Here is a tiny trained network, its code and every weight. The questions are about switching its units off for an input and a class, where a switched-off unit gives its printed mean instead of its output.

import numpy as np


def w(rows, s, z=0):
    codes = np.array(rows[::2]) - 128.0
    scale = np.full(codes.shape[1], s)
    scale[-1] = z or s
    return codes * scale


def f(y):
    return np.maximum(y, 0)


def log_softmax(a):
    a = a - a.max(-1, keepdims=True)
    return a - np.log(np.exp(a).sum(-1, keepdims=True))


def net(x, mask):
    res = np.array(x, float).reshape(1, 4) / 4 @ E
    y = f(res @ A[0][:, :-1].T + A[0][:, -1])
    res = res + np.where(mask, y, B[0][:, -1]) @ B[0][:, :-1]
    return log_softmax(res[-1] @ U[:, :-1].T + U[:, -1])


A, B = {}, {}
E = w([
[76,158,144,133,203,221],'x0',
[107,196,144,77,70,137],'x1',
[188,145,57,163,66,220],'x2',
[173,88,88,8,175,143],'x3',
],0.011)
A[0] = w([
[110,151,142,146,175,174,167],'N1',
[145,124,114,121,103,39,81],'N2',
[76,141,152,232,77,89,101],'N3',
[96,121,164,195,75,98,110],'N4',
[202,105,102,132,50,13,61],'N5',
[100,118,184,102,151,1,150],'N6',
[51,135,183,105,199,123,104],'N7',
[170,87,83,31,141,102,104],'N8',
[108,153,131,133,106,150,128],'N9',
[165,115,81,33,171,104,107],'N10',
[59,128,160,121,179,235,1],'N11',
[197,118,64,173,41,223,167],'N12',
[78,100,209,110,125,78,173],'N13',
],0.015,0.0034)
B[0] = w([
[111,164,133,125,47,136,176],'N1',
[110,112,98,167,72,168,196],'N2',
[154,163,239,65,200,153,234],'N3',
[129,141,218,88,185,150,208],'N4',
[79,97,117,220,4,193,249],'N5',
[146,141,21,111,136,79,253],'N6',
[142,116,47,140,111,116,211],'N7',
[147,133,224,112,192,146,214],'N8',
[141,68,127,152,155,131,152],'N9',
[123,178,216,103,181,131,212],'N10',
[104,82,155,201,24,170,201],'N11',
[140,125,14,90,178,39,250],'N12',
[147,110,79,106,168,90,216],'N13',
],0.016,0.017)
U = w([
[160,129,63,114,133,54,184],'0',
[153,160,251,106,160,152,1],'1',
[108,106,142,195,33,174,165],'2',
],0.016,0.001)

Each question gives the input, the list of numbers given to net, and the class t.
The units are the neurons (one row each of A and B). Each row of codes is followed by its name. A weight is (code - 128) times the scale printed after its matrix; where a second scale follows, it is the last column's (A, B and U).
mask holds one flag per neuron, in row order. A switched-off neuron (its flag False) gives its mean, the last column of its row in B, instead of its output. The means were averaged over made-up inputs and are rounded, as every weight is.
A unit's drop is (log p(t) with every unit on - log p(t) with that unit switched off) / (log p(t) with every unit on - log p(t) with every unit switched off).
The circuit of an input: a set's keep is (log p(t) with only the set's units on - log p(t) with every unit switched off) / (log p(t) with every unit on - log p(t) with every unit switched off). Starting from the 12 units with the biggest drops (on a tie, the unit counted first), units are removed one at a time, each time the one whose removal leaves the highest keep (on an exact tie, the one counted first), for as long as the keep stays at least 0.8.
circuit, biggest first: the units of the circuit, biggest drop first
most important unit: the unit with the biggest drop
top k neurons: the k neurons with the biggest drops, biggest first
drop when u is switched off: that unit's drop, to one decimal
input [-7,3,2,-7], class 1: most important unit	N3
input [0,0,-6,8], class 1: top 3 neurons	(N8; N10; N12)
input [-3,8,3,-4], class 1: top 2 neurons	(N6; N3)
input [-7,-4,-5,-4], class 2: top 3 neurons	(N5; N12; N2)
input [-7,8,6,0], class 2: top 3 neurons	(N5; N6; N13)
input [6,1,-3,6], class 1: top 3 neurons	(N5; N10; N8)
input [-7,8,7,-3], class 0: top 2 neurons	(N12; N11)
input [1,4,3,4], class 1: top 3 neurons	(N6; N7; N13)
input [5,4,-4,-1], class 2: top 2 neurons	(N12; N11)
input [8,4,-8,6], class 0: top 2 neurons	(N5; N7)
input [8,7,-6,-3], class 2: top 2 neurons	(N11; N12)
input [-1,5,8,-1], class 0: drop when N4 is switched off	0.0
input [8,7,-5,0], class 2: drop when N11 is switched off	1.4
input [-5,1,4,5], class 1: circuit, biggest first	(N8)
input [7,2,-4,-2], class 2: drop when N11 is switched off	0.9
input [6,7,8,-7], class 0: drop when N12 is switched off	4.0
